Here is a tiny trained network, its code and every weight. The questions are about switching its units off for an input and a class, where a switched-off unit gives its printed mean instead of its output.

import numpy as np


def w(rows, s, z=0):
    codes = np.array(rows[::2]) - 128.0
    scale = np.full(codes.shape[1], s)
    scale[-1] = z or s
    return codes * scale


def f(y):
    return y / 2 * (1 + np.tanh(0.7978845608 * (y + 0.044715 * y**3)))


def log_softmax(a):
    a = a - a.max(-1, keepdims=True)
    return a - np.log(np.exp(a).sum(-1, keepdims=True))


def net(x, mask):
    res = np.array(x, float).reshape(1, 2) / 4 @ E
    y = f(res @ A[0][:, :-1].T + A[0][:, -1])
    res = res + np.where(mask, y, B[0][:, -1]) @ B[0][:, :-1]
    return log_softmax(res[-1] @ U[:, :-1].T + U[:, -1])


A, B = {}, {}
E = w([
[43,6,102,5,98,218,2],'x0',
[194,191,27,80,248,63,40],'x1',
],0.0063)
A[0] = w([
[53,148,127,124,133,222,215,2],'n0',
[75,50,85,76,87,202,62,86],'n1',
[155,150,95,101,171,92,81,7],'n2',
[45,75,60,54,109,200,62,62],'n3',
[175,88,25,114,206,75,80,4],'n4',
[76,60,165,137,51,177,186,69],'n5',
[138,193,137,149,112,82,191,2],'n6',
[190,128,89,63,255,125,64,31],'n7',
],0.0077,0.004)
B[0] = w([
[100,45,254,198,210,57,162,139],'n0',
[243,198,117,212,226,155,155,253],'n1',
[95,141,237,104,219,132,117,152],'n2',
[221,147,125,230,133,201,168,254],'n3',
[68,94,246,71,182,57,52,189],'n4',
[27,43,244,49,145,100,58,205],'n5',
[157,32,114,179,221,41,132,156],'n6',
[19,148,189,91,164,54,170,211],'n7',
],0.007,0.0075)
U = w([
[72,28,242,26,177,72,58,3],'0',
[253,110,101,183,185,106,142,67],'1',
[149,160,51,55,40,177,81,250],'2',
],0.0064,0.0017)

Each question gives the input, the list of numbers given to net, and the class t.
The units are the neurons (one row each of A and B). Each row of codes is followed by its name. A weight is (code - 128) times the scale printed after its matrix; where a second scale follows, it is the last column's (A, B and U).
mask holds one flag per neuron, in row order. A switched-off neuron (its flag False) gives its mean, the last column of its row in B, instead of its output. The means were averaged over made-up inputs and are rounded, as every weight is.
A unit's drop is (log p(t) with every unit on - log p(t) with that unit switched off) / (log p(t) with every unit on - log p(t) with every unit switched off).
The circuit of an input: a set's keep is (log p(t) with only the set's units on - log p(t) with every unit switched off) / (log p(t) with every unit on - log p(t) with every unit switched off). Starting from all 8 units, units are removed one at a time, each time the one whose removal leaves the highest keep (on an exact tie, the one counted first), for as long as the keep stays at least 0.8.
units of the circuit, in order: the units of the circuit, biggest drop first
k most important neurons: the k neurons with the biggest drops, biggest first
drop when u is switched off: that unit's drop, to one decimal
input [8,-7], class 1: units of the circuit, in order : n1
input [1,-3], class 2: units of the circuit, in order : n4, n7, n6
input [-5,5], class 0: units of the circuit, in order : n1, n3
input [1,3], class 2: units of the circuit, in order : n5, n6, n1
input [-4,5], class 0: units of the circuit, in order : n1, n3
input [-3,3], class 2: 3 most important neurons : n1, n3, n5
input [8,5], class 1: 2 most important neurons : n3, n1
input [-3,-1], class 2: 2 most important neurons : n1, n3
input [2,-3], class 2: 2 most important neurons : n4, n7
input [-3,2], class 2: 3 most important neurons : n1, n3, n0
input [7,3], class 1: 2 most important neurons : n1, n3
input [0,1], class 2: 2 most important neurons : n1, n5
input [7,6], class 1: 2 most important neurons : n3, n1
input [-3,4], class 0: units of the circuit, in order : n1
input [-3,-2], class 2: 3 most important neurons : n1, n3, n4
input [0,2], class 2: 2 most important neurons : n5, n1
input [5,4], class 1: 3 most important neurons : n3, n5, n1
input [-2,-3], class 2: drop when n7 is switched off : 0.3
input [-2,0], class 2: drop when n3 is switched off : 0.2
input [5,-4], class 1: drop when n1 is switched off : 0.6
input [1,8], class 0: drop when n1 is switched off : 0.0
